Both labels of each row
[ 12.7  -6.0  -3.3  -1.3 -63.0   4.6 -10.1   0.9  -0.2  -3.9 -11.1   0.5
   6.2   8.1  -3.9  11.2  -3.4  -9.8  -1.7   9.4   7.4 -28.5   2.1  -5.9]	J640 + N
[ 43.0   8.8  -7.5   6.3 -73.6   8.1   6.9  -2.8   1.9  -0.8 -42.6   7.5
  21.0 -19.7 -19.9  13.4  -3.9 -22.4  -8.3  14.3   6.7 -53.2   6.3  -0.8]	j441 + N
[-19.8 -15.0  -6.4   4.3 -32.3  -0.6 -10.0   3.0   3.7   3.8  -2.6 -14.6
   2.3   3.0   3.1  15.6  12.0   4.7  15.8  -6.4   3.9 -23.6 -10.2   6.2]	j441 + J
[-10.5  -8.0  -4.8   1.0 -41.4   4.5 -17.3   7.4   3.1  -6.3  -0.5  -2.9
   4.2  14.4   5.5  18.2  -2.2  -2.0   4.7   7.4   8.4  -6.2   2.0   6.9]	J640 + N
[-10.7 -11.2   0.9   5.6 -34.9  -0.8  -5.9  -3.7   4.4   4.1 -13.6  -8.9
   3.1   2.5  -0.6  21.4  14.0   9.8  12.5  -3.7  -3.0 -24.2  -5.1   4.4]	j441 + N
[  0.2 -13.4  -6.6  -2.8 -46.4   2.9 -22.6   0.7  -0.4  -7.4  -1.3  -6.3
   0.8   6.4   3.0   6.1  -6.8  -5.4   3.5  11.2   9.7  -7.5   9.6  -3.3]	J640 + J
[ 13.7   0.3  -3.8   4.6 -37.0   7.5   8.1   1.1  -9.2   3.8  -6.1   6.7
   5.1  -6.4   6.3  11.1   6.2  -5.6  -1.6   2.4   5.6 -29.3  -3.5   0.8]	j441 + N
[ 12.4  -5.7  -0.1   6.7 -16.3   3.7  12.9  -2.3   5.3   4.7 -13.8  -8.5
  12.9  -5.4  -4.8  18.8   8.0  -6.6   3.2  -1.5   0.9 -25.4  -7.4  -2.9]	j441 + N
[ -2.6 -13.8  -2.4   4.6 -14.9   1.3   6.8   6.9   2.2  -2.3  -5.8  -6.1
   5.7   2.1   0.9  20.3   1.8   5.6  13.8  -0.9   4.2 -17.8  -9.7   1.8]	j441 + J
[ -2.2 -10.7  -7.0   5.9 -29.1   0.9 -19.8   5.1   6.4  -8.9   9.3 -16.1
   6.6  14.7   9.5  11.6  -6.4  -3.1  -0.6   3.8   9.1  -5.6   2.0   0.3]	J640 + N
[ -1.3 -12.9  -9.4   8.2 -42.9   0.2  -4.7   6.1   2.4   5.3  -9.8 -10.4
   2.5  -2.5  -4.6  14.1  10.9  -2.7   3.8  -2.9   1.5 -39.8  -9.6   1.6]	j441 + N
[  4.0  -5.5  -4.8   4.4 -48.8   4.6   1.8  -4.4   5.3  15.3 -24.7   3.8
  11.6   2.4  -1.7  34.0   2.6   3.4  -2.6  -1.0  -0.6 -33.6  -4.9   6.6]	j441 + N
[-13.6  -8.1  -1.4  -0.3  -3.1   1.7   0.3   9.7   3.9   5.2  11.9 -16.1
  11.9  12.4  13.6  20.9   5.7  -0.8   7.7  -0.3  -3.0  -9.2  -8.7   0.7]	j441 + N
[ 35.5  -3.8  -8.5   9.2 -73.6   2.5  -5.7 -21.2  15.9   1.8 -47.3  -9.4
  28.5 -13.8 -19.0  19.8   2.4 -26.0  -5.6  13.6   6.5 -59.3   4.5  -3.0]	j441 + N
[  6.7  -1.4  -6.6   0.8 -40.3   1.2  -1.3   0.9   4.4   2.2 -11.8 -11.0
  15.1  -0.9  -1.4  26.4  -0.2 -10.3  -6.5   1.6   4.0 -39.4 -10.3   0.4]	j441 + N
[ 13.7  -4.7 -13.4   5.9 -65.6   2.0  -2.1  -6.0   5.6   2.4 -34.3  -4.6
  11.7  -8.9 -10.4  21.7   9.2  -4.3  -2.5  -0.1   0.5 -54.1  -4.1  -0.4]	j441 + N
[  4.0  -2.2  -6.8   3.0 -47.6  -0.7  -1.6  -4.6  -1.1   2.2 -23.7  -1.4
   7.1  -9.5  -5.9  13.1   0.2  -3.4  -0.6  -1.7   2.8 -35.1  -6.7   2.5]	j441 + N
[ 33.7  -1.2   1.8  10.0 -73.6   8.3   1.0 -15.2   3.7   7.6 -21.9   2.5
  19.4 -11.7  -9.0  16.7  10.7  -6.7   3.8   6.0   4.7 -41.9   9.0  -0.9]	j441 + N
[ -1.3 -10.9  -8.2   6.6 -16.3   0.3   4.7   7.7   2.2 -10.6 -10.7  -8.0
   4.6  -4.6  -1.3  16.7   5.4   3.4  13.8   0.3   3.1 -26.5 -15.5  -0.9]	j441 + J
[  5.8   1.1 -12.6  -0.4 -29.8   7.0  13.0   8.2  -5.7  -4.7 -21.2  11.3
  10.9  -4.5  -7.2  23.9  -4.3  -8.3  -7.2   8.4  -4.9 -42.9  -9.1   0.9]	j441 + J
[ 24.9  -5.9  -8.1   6.2 -73.6  10.5   3.6  -7.0   0.5   1.6 -27.2   6.8
  12.6 -12.0  -7.5  20.3   9.5  -5.1   6.4   7.3  11.6 -41.1   1.6  -1.3]	j441 + N

Both labels of each row
[ -2.2 -12.1  19.7 -27.8 -21.3  21.2  32.8 -33.7 -13.3  -0.7 -28.5  14.3
   5.3 -12.3   3.0   8.8  55.2   1.8   1.1  -2.3   5.8   8.7 -59.2 -35.4]	W + J883
[ -5.1 -20.6  17.8 -27.7 -11.6  26.3  29.9 -30.5  -5.9  -0.5 -24.4   1.5
  11.1  -1.5   0.8   6.4  33.0  19.5  -1.1  11.2  15.1  18.5 -41.6 -24.4]	W + J883
[  0.9   4.8  20.1 -24.0  -1.0  24.6  26.1 -54.9   9.9   7.8 -18.1  -3.0
  34.3 -12.7 -31.0  26.6 -56.4  -7.7 -14.4  17.1 -16.2  46.9 -66.7  57.5]	X + j864
[ 10.6 -27.0  16.9  -5.4 -35.5  21.9  29.6 -19.8   1.4  10.5 -13.5  -3.8
   3.0 -11.4  -6.3  -2.9  48.4  17.7 -10.6   9.2  12.4  11.0 -25.0 -19.9]	H + J883
[ 14.3 -37.0  -4.0  -8.2  -3.6  48.1  17.3 -23.8   7.7  25.6 -19.3   1.6
   5.7  -5.3  -3.6  -7.3  15.0   6.6   6.9  -7.4  -0.1  -8.3 -28.6  -7.9]	H + J883
[  8.2  -3.9   8.5 -11.9   3.0  14.0  27.7 -33.1  -9.6  -2.8 -21.0  -8.9
   9.0   5.7 -24.1  18.9  -3.9   3.4  17.9  29.5   7.6   7.0 -45.4 -22.3]	X + J883
[  6.8 -34.1  23.3 -16.7 -18.2  26.0  11.9 -30.8  -4.8   4.5 -14.2   8.9
  14.0  -3.0  -6.1  19.2  17.8  29.2  22.4  15.4   9.1   6.6 -47.8 -29.7]	W + J883
[ 10.2  -7.5  21.9 -34.3  -1.3  24.2  39.5 -67.1 -11.8  13.5 -31.4  -1.1
   7.1  -7.7 -31.8  28.8   5.2  -9.1  -5.9   8.4   5.9  20.5 -50.2 -32.2]	X + J883
[  6.6  -4.6  27.6 -17.6 -26.6   7.1  29.6 -37.2 -10.6   4.3 -23.0 -14.1
  11.3   1.3 -29.5  23.6 -28.5   5.0  -9.0   8.5  -3.2  38.1 -47.5 -23.6]	X + j252
[  5.0 -14.3  15.3 -17.8 -13.6  30.1   8.6 -37.5  -7.3  -4.0 -23.3  13.5
  19.7 -12.8  -2.4  14.8  27.3  12.1  -4.4   6.8  -4.2  28.6 -43.3 -25.3]	W + J883
[ 10.8  -5.1  29.1 -24.4  -6.4   8.9  33.9 -69.0 -11.1  -4.6 -23.5  -4.4
  12.2  -8.6 -16.6  20.7 -16.1  -9.1  -5.0  15.5   9.7  -1.5 -52.7 -19.0]	X + J883
